Below is a small trained network, with its code and all its weights. Each question gives an input and a target symbol and asks what happens when units are switched off, that is, made to give their printed mean instead of their output.

import numpy as np


def w(rows, s, z=0):
    codes = np.array(rows[::2]) - 128.0
    scale = np.full(codes.shape[1], s)
    scale[-1] = z or s
    return codes * scale


def norm(h):
    return h / np.sqrt((h * h).mean(-1, keepdims=True) + 1e-5)


def f(y):
    return y / 2 * (1 + np.tanh(0.7978845608 * (y + 0.044715 * y**3)))


def softmax(a):
    e = np.exp(a - a.max(-1, keepdims=True))
    return e / e.sum(-1, keepdims=True)


def log_softmax(a):
    a = a - a.max(-1, keepdims=True)
    return a - np.log(np.exp(a).sum(-1, keepdims=True))


def net(x, mask):
    ids = ['ΛΞΠΨαβεηθσω'.index(c) for c in x.split()]
    T = len(ids)
    res = E[ids] + P[:T]
    u = 0
    for l in range(2):
        q, k, v = (norm(res) @ M[l].T for M in (Q, K, V))
        z = softmax(np.where(np.tri(T) > 0, q @ k.T / 4**0.5, -1e9)) @ v
        res = res + np.where(mask[u], z, O[l][:, -1]) @ O[l][:, :-1]
        u += 1
        y = f(norm(res) @ A[l][:, :-1].T + A[l][:, -1])
        res = res + np.where(mask[u : u + 4], y, B[l][:, -1]) @ B[l][:, :-1]
        u += 4
    return log_softmax(norm(res)[-1] @ U[:, :-1].T + U[:, -1])


Q, K, V, O, A, B = {}, {}, {}, {}, {}, {}
E = w([
[137,126,125,123],'Λ',
[152,124,127,106],'Ξ',
[121,135,133,120],'Π',
[108,104,137,130],'Ψ',
[131,130,128,126],'α',
[126,81,94,99],'β',
[104,139,137,121],'ε',
[120,73,93,92],'η',
[147,237,104,63],'θ',
[120,115,73,189],'σ',
[117,164,175,4],'ω',
],0.0037)
P = w([
[252,57,96,62],'0',
[91,145,123,123],'1',
[82,133,104,117],'2',
[202,102,161,124],'3',
[95,150,129,129],'4',
[83,134,105,115],'5',
[181,107,163,133],'6',
[99,150,131,130],'7',
[79,131,103,115],'8',
[170,118,169,140],'9',
[99,145,133,134],'10',
[81,131,101,111],'11',
],0.003)
Q[0] = w([
[212,201,204,106],'L0H1',
[205,49,248,180],'L0H1',
[84,34,36,139],'L0H1',
[120,137,2,160],'L0H1',
],0.0069)
K[0] = w([
[108,189,209,19],'L0H1',
[50,94,193,84],'L0H1',
[129,66,18,201],'L0H1',
[154,200,2,155],'L0H1',
],0.0063)
V[0] = w([
[125,191,25,252],'L0H1',
[54,107,183,51],'L0H1',
[116,53,164,148],'L0H1',
[175,159,240,31],'L0H1',
],0.0022)
O[0] = w([
[57,85,91,187,2],'L0H1',
[187,184,181,121,195],'L0H1',
[159,205,87,103,170],'L0H1',
[253,106,178,64,136],'L0H1',
],0.0022,0.00095)
A[0] = w([
[174,172,177,99,218],'L0N1',
[168,118,230,192,84],'L0N2',
[195,10,102,255,15],'L0N3',
[61,42,190,169,2],'L0N4',
],0.003,0.0027)
B[0] = w([
[92,93,68,179,251],'L0N1',
[56,178,129,134,105],'L0N2',
[109,153,176,2,73],'L0N3',
[233,206,130,63,71],'L0N4',
],0.003,0.0017)
Q[1] = w([
[104,148,4,3],'L1H1',
[31,130,40,14],'L1H1',
[166,173,244,220],'L1H1',
[44,63,227,254],'L1H1',
],0.0071)
K[1] = w([
[116,160,85,2],'L1H1',
[119,203,160,6],'L1H1',
[107,65,155,243],'L1H1',
[167,195,221,235],'L1H1',
],0.0072)
V[1] = w([
[69,1,118,142],'L1H1',
[79,53,199,78],'L1H1',
[117,126,205,59],'L1H1',
[100,148,146,150],'L1H1',
],0.0022)
O[1] = w([
[163,79,185,205,246],'L1H1',
[83,21,250,135,185],'L1H1',
[11,60,177,45,118],'L1H1',
[123,152,140,122,103],'L1H1',
],0.0022,0.0013)
A[1] = w([
[118,108,140,118,73],'L1N1',
[81,139,122,155,208],'L1N2',
[166,175,197,79,249],'L1N3',
[254,147,105,134,244],'L1N4',
],0.0062,0.0013)
B[1] = w([
[162,198,127,210,135],'L1N1',
[251,132,168,103,252],'L1N2',
[81,2,64,248,120],'L1N3',
[135,26,210,23,194],'L1N4',
],0.0021,0.0018)
U = w([
[202,124,57,186,61],'Λ',
[247,49,157,33,185],'Ξ',
[248,207,135,105,119],'Π',
[101,32,234,236,67],'Ψ',
[215,152,63,193,76],'α',
[127,103,75,136,90],'β',
[109,233,220,77,156],'ε',
[119,104,84,126,82],'η',
[127,208,45,50,255],'θ',
[20,115,28,229,110],'σ',
[1,124,173,38,121],'ω',
],0.0072,0.0035)

Each question gives the input, a string of symbols that net reads in full, and the target symbol t.
The units are the heads (4 rows each of Q, K, V and O) and the neurons (one row each of A and B). Each row of codes is followed by its name. A weight is (code - 128) times the scale printed after its matrix; where a second scale follows, it is the last column's (O, A, B and U).
mask holds one flag per unit, layer by layer, with each layer's heads first. A switched-off unit (its flag False) gives its mean, the last column of its rows in O or B, instead of its output. The means were averaged over made-up inputs and are rounded, as every weight is.
A unit's drop is (log p(t) with every unit on - log p(t) with that unit switched off) / (log p(t) with every unit on - log p(t) with every unit switched off).
The circuit of an input: a set's keep is (log p(t) with only the set's units on - log p(t) with every unit switched off) / (log p(t) with every unit on - log p(t) with every unit switched off). Starting from all 10 units, units are removed one at a time, each time the one whose removal leaves the highest keep (on an exact tie, the one counted first), for as long as the keep stays at least 0.8.
units of the circuit, in order: the units of the circuit, biggest drop first
k most important neurons: the k neurons with the biggest drops, biggest first
top k neurons in layer l: the k neurons of layer l with the biggest drops, biggest first
drop when u is switched off: that unit's drop, to one decimal
input θ Ψ Ψ σ, target Ξ: 3 most important neurons	(L0N3; L1N4; L1N3)
input σ Π Ψ σ θ ε, target θ: units of the circuit, in order	(L1H1)
input θ α α, target θ: 2 most important neurons	(L1N3; L0N1)
input Λ σ Ψ Ψ Π ε Ψ Ψ Ψ θ, target Ξ: units of the circuit, in order	(L1N4; L1N3)
input ω Ψ α, target ω: 2 most important neurons	(L1N3; L0N1)
input ε Ψ Ψ Ψ ε Λ Ψ ε Π, target Π: 3 most important neurons	(L1N2; L1N3; L1N4)
input α Π Ξ η Ψ Ψ Π Ψ ε ε Ψ Ψ, target Ψ: 4 most important neurons	(L0N1; L1N4; L1N3; L0N3)
input ω Λ Ψ ε Π Λ, target ω: 3 most important neurons	(L1N3; L0N1; L0N4)
input ε Ψ Π, target Π: 2 most important neurons	(L1N2; L1N3)
input Ξ β Ψ Ψ ε ω Ψ Ψ Ψ θ, target Ξ: 2 most important neurons	(L1N4; L0N3)
input Π ε Ψ Π Ξ Ψ σ Ψ Π β Ψ Ξ, target σ: 2 most important neurons	(L1N4; L0N4)
input Ψ η θ Λ Ψ η, target θ: 3 most important neurons	(L1N3; L1N4; L0N1)
input Ψ Ψ η Ψ α η Ψ Π Ψ Ψ Ψ Ψ, target Ψ: top 3 neurons in layer 1	(L1N4; L1N3; L1N2)
input Ψ α ε η Ψ ω β ε Ξ, target ω: 3 most important neurons	(L1N3; L0N4; L1N2)
input Ψ Π ε, target ε: 4 most important neurons	(L1N3; L1N2; L1N4; L0N4)
input θ Ψ β Ψ Π Ψ Π η α, target θ: top neuron in layer 0	(L0N1)
input Ξ Ψ Ψ β ε Ψ ε α ε, target ε: drop when L0N1 is switched off	0.2
input Ψ ω Ψ Ψ ε α, target ω: drop when L1N2 is switched off	0.0
input Ψ Ψ Ψ ε Π β Π θ Π ε ε ε, target θ: drop when L1H1 is switched off	0.6
